Here is a tiny trained network, its code and every weight. The questions are about switching its units off for an input and a target symbol, where a switched-off unit gives its printed mean instead of its output.

import numpy as np


def w(rows, s, z=0):
    codes = np.array(rows[::2]) - 128.0
    scale = np.full(codes.shape[1], s)
    scale[-1] = z or s
    return codes * scale


def f(y):
    return np.maximum(y, 0)


def softmax(a):
    e = np.exp(a - a.max(-1, keepdims=True))
    return e / e.sum(-1, keepdims=True)


def log_softmax(a):
    a = a - a.max(-1, keepdims=True)
    return a - np.log(np.exp(a).sum(-1, keepdims=True))


def net(x, mask):
    ids = ['αβγημξπστφψω'.index(c) for c in x.split()]
    T = len(ids)
    res = E[ids] + P[:T]
    u = 0
    for l in range(2):
        q, k, v = (res @ M[l].T for M in (Q, K, V))
        z = softmax(np.where(np.tri(T) > 0, q @ k.T / 2**0.5, -1e9)) @ v
        res = res + np.where(mask[u], z, O[l][:, -1]) @ O[l][:, :-1]
        u += 1
        y = f(res @ A[l][:, :-1].T + A[l][:, -1])
        res = res + np.where(mask[u : u + 4], y, B[l][:, -1]) @ B[l][:, :-1]
        u += 4
    return log_softmax(res[-1] @ U[:, :-1].T + U[:, -1])


Q, K, V, O, A, B = {}, {}, {}, {}, {}, {}
E = w([
[176,158,130,131,146,244],'α',
[95,128,118,105,197,88],'β',
[91,108,59,205,97,158],'γ',
[174,185,175,153,102,72],'η',
[174,169,85,91,141,76],'μ',
[56,71,221,142,104,147],'ξ',
[194,154,77,77,148,89],'π',
[128,121,58,137,108,196],'σ',
[205,203,78,107,128,74],'τ',
[83,131,167,118,161,97],'φ',
[179,130,145,190,164,221],'ψ',
[92,97,138,90,200,105],'ω',
],0.012)
P = w([
[85,137,156,102,1,79],'0',
[141,115,180,64,104,141],'1',
[156,112,174,95,126,146],'2',
[135,130,140,151,167,117],'3',
[147,147,142,161,173,124],'4',
[150,166,142,160,179,139],'5',
],0.0089)
Q[0] = w([
[224,122,51,177,29,154],'0.h0',
[77,132,80,239,253,34],'0.h0',
],0.0062)
K[0] = w([
[211,229,28,153,106,85],'0.h0',
[152,148,215,93,253,145],'0.h0',
],0.0069)
V[0] = w([
[227,196,15,154,117,9],'0.h0',
[2,37,58,147,101,89],'0.h0',
],0.005)
O[0] = w([
[54,2,141,142,242,181,121],'0.h0',
[227,18,51,220,73,65,4],'0.h0',
],0.0053,0.0015)
A[0] = w([
[106,126,254,195,51,84,154],'0.n0',
[19,35,177,108,150,214,98],'0.n1',
[156,121,81,37,174,87,254],'0.n2',
[172,56,106,120,124,189,206],'0.n3',
],0.0072,0.0032)
B[0] = w([
[105,89,221,106,107,91,253],'0.n0',
[1,42,151,26,248,106,167],'0.n1',
[165,212,175,174,184,89,237],'0.n2',
[203,107,141,141,130,197,185],'0.n3',
],0.008,0.0041)
Q[1] = w([
[134,156,64,172,192,91],'1.h0',
[226,157,136,2,176,45],'1.h0',
],0.0074)
K[1] = w([
[171,113,61,128,224,255],'1.h0',
[179,195,80,131,179,38],'1.h0',
],0.0068)
V[1] = w([
[88,98,226,169,118,59],'1.h0',
[159,161,199,1,105,208],'1.h0',
],0.0063)
O[1] = w([
[150,196,37,204,252,122,253],'1.h0',
[88,254,135,101,93,166,217],'1.h0',
],0.0077,0.0052)
A[1] = w([
[32,110,200,65,118,57,112],'1.n0',
[161,107,128,188,185,212,4],'1.n1',
[57,110,204,56,127,36,165],'1.n2',
[187,164,138,84,42,3,68],'1.n3',
],0.0061,0.0018)
B[1] = w([
[169,129,49,77,118,100,213],'1.n0',
[109,50,42,100,106,154,209],'1.n1',
[185,130,80,87,144,86,252],'1.n2',
[136,61,60,6,162,112,213],'1.n3',
],0.011,0.0031)
U = w([
[199,146,69,65,172,52,177],'α',
[135,194,255,243,153,128,223],'β',
[154,118,95,149,101,141,80],'γ',
[69,125,73,129,157,167,62],'η',
[141,74,136,107,29,144,195],'μ',
[152,179,15,182,111,145,3],'ξ',
[158,93,107,147,102,146,112],'π',
[179,57,112,189,88,115,144],'σ',
[61,80,118,74,154,145,59],'τ',
[90,87,129,107,136,150,85],'φ',
[74,186,147,95,43,173,120],'ψ',
[86,92,132,102,126,144,81],'ω',
],0.0076,0.0064)

Each question gives the input, a string of symbols that net reads in full, and the target symbol t.
The units are the heads (2 rows each of Q, K, V and O) and the neurons (one row each of A and B). Each row of codes is followed by its name. A weight is (code - 128) times the scale printed after its matrix; where a second scale follows, it is the last column's (O, A, B and U).
mask holds one flag per unit, layer by layer, with each layer's heads first. A switched-off unit (its flag False) gives its mean, the last column of its rows in O or B, instead of its output. The means were averaged over made-up inputs and are rounded, as every weight is.
A unit's drop is (log p(t) with every unit on - log p(t) with that unit switched off) / (log p(t) with every unit on - log p(t) with every unit switched off).
The circuit of an input: a set's keep is (log p(t) with only the set's units on - log p(t) with every unit switched off) / (log p(t) with every unit on - log p(t) with every unit switched off). Starting from all 10 units, units are removed one at a time, each time the one whose removal leaves the highest keep (on an exact tie, the one counted first), for as long as the keep stays at least 0.8.
units of the circuit, in order: the units of the circuit, biggest drop first
top k neurons: the k neurons with the biggest drops, biggest first
top k neurons in layer l: the k neurons of layer l with the biggest drops, biggest first
drop when u is switched off: that unit's drop, to one decimal
input η ω η η β β, target β: units of the circuit, in order -> 1.n3, 1.n0, 0.n2
input ξ η ξ φ α, target ξ: units of the circuit, in order -> 0.n0, 1.h0, 1.n1, 0.n1
input ξ α γ, target ξ: top 2 neurons -> 0.n0, 0.n2
input ξ α α, target ξ: top 2 neurons in layer 0 -> 0.n0, 0.n3
input ξ μ α ξ, target β: units of the circuit, in order -> 1.h0, 0.n0, 1.n3
input η β ξ, target α: units of the circuit, in order -> 0.n1, 1.n2
input μ β ξ β γ, target ξ: units of the circuit, in order -> 0.n0, 1.h0, 0.n1
input ξ α ψ, target ξ: top 2 neurons -> 0.n0, 1.n1
input π η ω ξ, target α: top 3 neurons -> 0.n1, 1.n0, 1.n2
input η μ ξ τ τ μ, target β: top 2 neurons -> 0.n2, 1.n3
input τ σ β β, target β: top 3 neurons in layer 1 -> 1.n3, 1.n1, 1.n0
input η η α, target η: top 2 neurons in layer 0 -> 0.n0, 0.n1
input τ η σ, target τ: units of the circuit, in order -> 0.h0, 0.n1
input η ω α η ψ ω, target β: top 2 neurons -> 1.n3, 0.n1
input τ η ω β φ ω, target β: top 4 neurons -> 1.n3, 1.n0, 0.n2, 1.n2
input ξ η σ, target ξ: top 2 neurons in layer 0 -> 0.n0, 0.n3
input ξ σ σ, target ξ: top 2 neurons -> 0.n0, 0.n3
input η η ψ, target η: top neuron -> 1.n1
input η μ η, target β: drop when 0.n0 is switched off -> 0.2
input η ξ ψ φ φ φ, target β: drop when 1.n1 is switched off -> 0.2
input φ τ α τ β τ, target β: drop when 0.n1 is switched off -> 0.0
input ψ τ μ φ σ τ, target β: drop when 1.h0 is switched off -> -0.1
